Where the symbols take the elements:
&: tp->hd, pn->hn, zd->zl, mm->pj, tq->hr, cm->gg, sg->rt, qt->tq, pm->qr, sz->bn, qn->sr, jq->gz, mq->cn, ch->jn, gg->bz, pg->sg, pj->jq, rp->pg, gd->sq, nt->cc, qf->ll, sr->gn, hh->zd, qr->cl, bm->sc, td->dq, nh->mq, jf->hs, bd->mc, hr->mh, lj->gd, jn->tp, hd->fh, jl->qt, cc->ds, pq->qn, bn->cq, sc->qz, fq->qf, ll->jl, qb->mm, zt->rj, sd->lj, tn->dm, rj->fq, dc->tn, hs->td, qm->pm, cq->sd, dq->zt, bp->dc, dm->nh, hj->jg, gz->jf, cl->jt, zz->rp, sq->bp, fh->hh, pz->bm, qz->sz, dg->pq, gn->dp, mh->zz, bz->ch, jg->qm, cn->pn, mc->nt, hn->dg, rt->pz, dp->hj, zl->bd, jt->cm, ds->qb
+: tp->bz, pn->nh, zd->hd, mm->cc, tq->ll, cm->qr, sg->zz, qt->qf, pm->hj, sz->bm, qn->hn, jq->qb, mq->tn, ch->cm, gg->cl, pg->mh, pj->ds, rp->hr, gd->cq, nt->zl, qf->zt, sr->dg, hh->tp, qr->jg, bm->sg, td->gz, nh->dc, jf->pj, bd->hh, hr->jl, lj->bn, jn->gg, hd->ch, jl->fq, cc->bd, pq->pn, bn->sc, sc->rt, fq->dq, ll->rj, qb->nt, zt->hs, sd->sz, tn->sq, rj->td, dc->gd, hs->jq, qm->dp, cq->qz, dq->jf, bp->lj, dm->bp, hj->sr, gz->mm, cl->qm, zz->tq, sq->sd, fh->jn, pz->pg, qz->pz, dg->cn, gn->pq, mh->qt, bz->jt, jg->gn, cn->dm, mc->zd, hn->mq, rt->rp, dp->qn, zl->fh, jt->pm, ds->mc
!: tp->cm, pn->tn, zd->jn, mm->mc, tq->fq, cm->qm, sg->hr, qt->rj, pm->gn, sz->rt, qn->cn, jq->cc, mq->bp, ch->cl, gg->pm, pg->tq, pj->nt, rp->qt, gd->sz, nt->hh, qf->td, sr->pn, hh->ch, qr->dp, bm->rp, td->pj, nh->sq, jf->qb, bd->hd, hr->qf, lj->qz, jn->jt, hd->gg, jl->zt, cc->zd, pq->mq, bn->pz, sc->pg, fq->hs, ll->dq, qb->bd, zt->gz, sd->sc, tn->lj, rj->jf, dc->sd, hs->mm, qm->sr, cq->bm, dq->jq, bp->cq, dm->gd, hj->pq, gz->ds, cl->hj, zz->jl, sq->bn, fh->bz, pz->zz, qz->sg, dg->nh, gn->hn, mh->ll, bz->qr, jg->qn, cn->dc, mc->fh, hn->dm, rt->mh, dp->dg, zl->tp, jt->jg, ds->zl
%: tp->bd, pn->gn, zd->ds, mm->td, tq->sg, cm->hd, sg->sz, qt->pg, pm->bz, sz->sq, qn->qm, jq->zt, mq->qn, ch->zd, gg->fh, pg->qz, pj->dq, rp->sc, gd->nh, nt->jq, qf->mh, sr->pm, hh->cc, qr->ch, bm->sd, td->ll, nh->pq, jf->fq, bd->mm, hr->rt, lj->dm, jn->zl, hd->mc, jl->rp, cc->gz, pq->jg, bn->bp, sc->lj, fq->hr, ll->zz, qb->hs, zt->qt, sd->tn, tn->hn, rj->tq, dc->pn, hs->qf, qm->gg, cq->dc, dq->jl, bp->cn, dm->dg, hj->jt, gz->rj, cl->jn, zz->bm, sq->mq, fh->nt, pz->cq, qz->gd, dg->hj, gn->qr, mh->pz, bz->hh, jg->cm, cn->sr, mc->pj, hn->dp, rt->bn, dp->cl, zl->qb, jt->tp, ds->jf
@: tp->jn, pn->cn, zd->hh, mm->qb, tq->qt, cm->jt, sg->pg, qt->jl, pm->qm, sz->qz, qn->pq, jq->pj, mq->nh, ch->bz, gg->cm, pg->rp, pj->mm, rp->zz, gd->lj, nt->mc, qf->fq, sr->qn, hh->fh, qr->pm, bm->pz, td->hs, nh->dm, jf->gz, bd->zl, hr->tq, lj->sd, jn->ch, hd->tp, jl->ll, cc->nt, pq->dg, bn->sz, sc->bm, fq->rj, ll->qf, qb->ds, zt->dq, sd->cq, tn->dc, rj->zt, dc->bp, hs->jf, qm->jg, cq->bn, dq->td, bp->sq, dm->tn, hj->dp, gz->jq, cl->qr, zz->mh, sq->gd, fh->hd, pz->rt, qz->sc, dg->hn, gn->sr, mh->hr, bz->gg, jg->hj, cn->mq, mc->bd, hn->pn, rt->sg, dp->gn, zl->zd, jt->cl, ds->cc
*: tp->cl, pn->bp, zd->bz, mm->zl, tq->zt, cm->hj, sg->qt, qt->dq, pm->qn, sz->pg, qn->nh, jq->mc, mq->gd, ch->pm, gg->jg, pg->jl, pj->bd, rp->ll, gd->sc, nt->hd, qf->jf, sr->mq, hh->gg, qr->sr, bm->mh, td->qb, nh->lj, jf->cc, bd->jn, hr->rj, lj->bm, jn->qr, hd->jt, jl->td, cc->fh, pq->dm, bn->sg, sc->zz, fq->gz, ll->hs, qb->zd, zt->pj, sd->pz, tn->cq, rj->jq, dc->bn, hs->ds, qm->pq, cq->rt, dq->mm, bp->sz, dm->sd, hj->hn, gz->nt, cl->gn, zz->qf, sq->qz, fh->cm, pz->hr, qz->rp, dg->tn, gn->cn, mh->fq, bz->qm, jg->dg, cn->sq, mc->tp, hn->dc, rt->tq, dp->pn, zl->ch, jt->dp, ds->hh

In the rows, 141 means zero.

The rows follow the links: the fewer symbols apart two elements are, the more alike their rows tend to be.

Each row is also shifted at random along 5 hidden directions that mean nothing.

Rows with their elements:
164 133 143 142 135 136 161 117 166 147 140 137 142 160 133 131 148 158 133 137 154 123 126 138 134 126 143 162 127 150 131 131 154 157 155 128 131 130 156 130 135 158 132 173 138 143 132: cm
83 143 144 156 155 177 148 161 116 130 136 137 129 167 127 133 150 132 126 164 133 173 157 147 137 147 142 129 170 144 149 153 117 138 123 163 140 162 165 173 144 132 152 147 171 137 161: gz
79 133 145 135 128 146 142 113 166 143 148 146 156 142 154 135 138 156 134 127 150 115 112 132 140 137 147 159 77 147 134 126 160 152 189 119 142 118 133 118 140 156 121 159 129 144 136: pq
207 121 142 138 129 194 139 150 135 116 134 138 140 183 142 125 138 125 119 172 131 164 133 154 154 133 147 133 125 152 147 131 114 123 169 143 140 158 150 171 158 127 139 176 187 137 167: fq
133 161 150 162 165 158 155 139 123 148 150 137 127 136 121 144 148 155 129 132 142 145 155 130 116 163 143 137 125 139 147 167 154 164 152 154 140 131 161 143 129 155 137 124 127 143 145: jn
133 122 132 141 138 118 164 130 164 145 123 128 133 172 132 122 155 139 141 155 147 132 143 157 142 107 133 153 156 144 134 133 126 140 155 139 124 144 173 139 139 141 132 185 142 140 121: cc
129 144 150 140 143 135 149 127 153 144 150 165 146 135 133 136 145 161 136 122 158 108 127 123 129 139 153 162 137 138 143 137 162 161 87 138 153 129 145 120 129 157 147 146 135 137 145: qm
108 136 128 135 128 124 127 148 143 151 132 100 147 140 163 154 133 122 161 154 125 179 145 161 158 144 119 129 154 151 122 138 130 121 222 127 115 150 120 154 151 133 131 131 137 150 118: bm
133 140 136 130 136 128 122 156 134 135 138 149 146 123 153 148 133 126 154 141 133 144 146 145 154 140 139 129 156 131 146 137 129 123 115 145 151 148 121 141 147 125 150 122 142 138 144: rt
139 141 143 147 149 171 136 167 113 125 138 146 133 156 133 137 143 126 132 163 130 169 155 147 144 146 144 126 181 140 152 148 115 128 94 163 148 167 150 172 148 124 161 139 175 134 167: rj
74 128 129 137 131 138 131 146 141 138 130 118 141 149 158 139 138 121 147 157 126 164 146 161 158 133 129 127 131 145 136 136 118 119 212 136 127 148 138 153 153 125 127 146 143 144 130: mh
99 134 127 139 148 109 144 150 141 144 124 134 130 140 139 136 148 125 155 149 134 141 161 158 148 125 133 130 159 127 145 145 117 126 145 153 136 146 157 141 142 123 136 142 127 137 125: zt
119 124 135 143 140 141 157 135 153 134 127 143 132 168 133 120 153 136 131 153 143 128 141 151 142 115 143 144 127 138 147 134 122 137 154 147 138 139 173 141 142 135 130 179 145 136 138: mm
117 148 146 138 137 168 119 139 130 133 155 150 152 119 158 151 126 140 134 130 133 141 128 130 143 164 148 132 81 140 148 142 152 140 180 135 154 128 113 136 147 141 132 117 138 142 155: sq
165 140 143 150 149 152 162 133 144 142 138 135 131 161 124 131 152 149 128 146 145 138 144 142 129 135 142 147 133 145 142 147 141 153 154 146 135 138 167 143 136 149 134 161 143 140 140: zd
158 141 153 153 144 176 160 137 140 142 145 127 138 175 124 135 150 155 123 154 146 161 134 136 129 146 143 155 165 161 131 144 148 160 135 139 128 151 159 161 138 160 148 165 170 145 152: ch
155 146 139 140 153 157 128 159 117 121 142 177 133 120 140 138 135 128 131 139 131 125 155 135 141 148 155 118 106 117 173 152 124 129 107 167 172 137 143 140 146 118 144 119 137 129 166: ll
161 133 139 144 148 138 158 132 148 135 134 157 129 153 127 125 152 145 130 139 147 111 145 141 135 123 149 145 116 131 154 141 135 147 131 150 149 130 173 129 136 139 133 165 133 134 141: nt
88 156 153 154 151 163 150 133 134 147 155 140 142 142 132 143 144 160 129 133 148 144 136 128 123 160 147 150 138 149 138 151 159 165 134 141 140 136 146 143 133 160 144 135 143 144 149: pm
146 135 149 141 136 140 158 123 162 147 144 142 146 162 132 132 148 158 134 139 158 126 124 135 135 128 146 167 156 152 131 129 154 157 115 130 135 141 152 133 135 159 144 171 150 143 138: cl

Where do the symbols, taken in turn from left to right, take each start?
Answer with the element's name.
118 132 145 129 123 132 140 124 168 146 145 145 160 147 152 139 139 154 145 133 154 127 114 135 149 130 143 165 152 153 127 118 157 147 122 119 138 139 124 129 140 154 145 160 148 145 135
@ * & ! & & + % -> dc
150 127 152 128 119 159 139 118 168 132 151 165 162 154 151 131 136 157 126 131 156 111 102 127 145 130 157 166 105 150 138 113 159 150 124 119 152 130 128 124 144 156 140 172 157 141 154
+ * % @ & @ + + -> gd
156 127 143 138 132 134 162 115 172 146 137 139 144 167 134 126 152 156 133 139 156 117 121 141 137 117 144 167 132 150 131 124 152 156 149 126 132 132 160 127 135 157 131 186 141 142 130
& % % % @ -> jq
120 120 131 128 125 134 133 145 152 130 127 141 145 155 154 131 141 122 145 157 136 142 138 158 161 117 138 137 145 139 143 124 116 117 150 139 138 151 143 146 152 122 138 163 154 137 138
& @ + @ ! + -> gz
122 143 133 134 149 121 123 150 131 127 138 181 136 99 149 139 135 128 147 123 134 101 154 136 145 138 152 120 85 106 173 146 129 126 122 161 174 122 138 117 142 115 132 115 110 128 146
& & % & + % -> bn
88 134 128 133 138 123 128 145 140 136 133 143 141 123 158 141 136 124 151 139 129 132 149 151 152 134 137 126 104 126 150 141 125 122 182 145 145 132 135 132 148 121 126 130 121 139 130
* + * @ + + % ! -> mc
107 146 136 137 132 127 128 141 144 155 145 114 151 126 159 158 132 137 159 137 135 164 138 146 150 154 127 139 147 152 123 140 150 136 194 123 125 142 111 142 143 146 136 119 130 152 124
% % & ! + % & -> sr
139 169 131 166 177 109 157 147 118 165 137 112 111 112 121 156 150 142 154 129 131 150 185 146 116 162 124 121 128 125 146 186 145 154 203 162 127 124 165 136 126 142 123 100 84 145 111
+ * % & + -> hd
187 143 142 147 151 123 161 134 147 150 138 142 130 146 122 135 152 152 141 136 152 125 150 138 128 131 142 150 152 137 141 147 148 154 123 146 139 135 165 131 131 148 139 152 126 139 129
% @ & + + * & ! -> pm
137 123 122 143 139 93 166 124 168 161 116 97 124 162 137 131 155 133 156 153 137 143 154 169 145 110 117 142 134 144 123 141 125 135 243 133 105 133 175 136 138 138 108 175 110 146 93
@ ! % @ @ + + @ -> fh
126 142 132 135 149 126 126 154 128 129 136 169 134 112 145 139 137 127 146 132 133 118 156 141 145 138 148 120 111 113 165 147 126 126 123 161 164 132 141 129 143 118 137 119 120 131 146
! + @ % + + ! + -> cc
99 134 151 137 133 153 147 117 162 137 152 169 153 147 142 128 142 162 126 126 158 102 113 124 135 133 159 165 102 143 145 126 160 160 115 132 154 125 144 120 135 158 138 165 143 138 152
! ! @ + + @ -> lj
246 148 139 146 158 155 140 154 117 128 138 157 123 128 130 140 139 130 133 141 129 133 163 140 133 150 147 116 96 121 167 161 130 135 153 162 158 131 154 142 144 124 134 122 127 133 154
& * * * ! + & -> pm
147 156 138 152 166 110 159 141 134 153 138 148 122 123 120 141 153 149 148 128 146 118 165 137 122 140 141 138 148 122 152 161 145 154 112 161 146 129 166 126 125 143 139 127 107 135 127
* & ! & @ ! -> jg
31 132 131 128 124 99 131 125 168 157 137 124 156 126 165 147 136 141 164 130 144 135 128 148 156 131 128 150 136 145 121 125 149 135 188 118 126 133 119 122 141 144 127 140 116 149 109
+ * ! % ! % -> sz
148 139 143 134 126 138 135 126 156 149 148 132 155 136 153 148 134 149 146 132 145 139 121 137 146 146 138 152 125 152 127 130 160 146 174 119 134 134 119 132 142 154 134 141 136 149 132
@ ! @ & % % -> sr
178 155 142 146 168 149 136 156 112 122 143 191 122 108 126 135 142 136 130 125 136 103 165 127 127 149 162 117 87 104 185 162 131 141 88 178 182 123 158 126 136 120 140 111 116 124 165
* * & @ + + % % -> cc
182 153 152 139 136 154 128 144 133 142 158 148 153 126 146 155 131 151 142 133 145 150 130 126 141 161 146 145 159 148 136 140 162 148 104 133 148 144 112 143 141 152 157 119 153 145 155
@ % ! + % * + -> gd
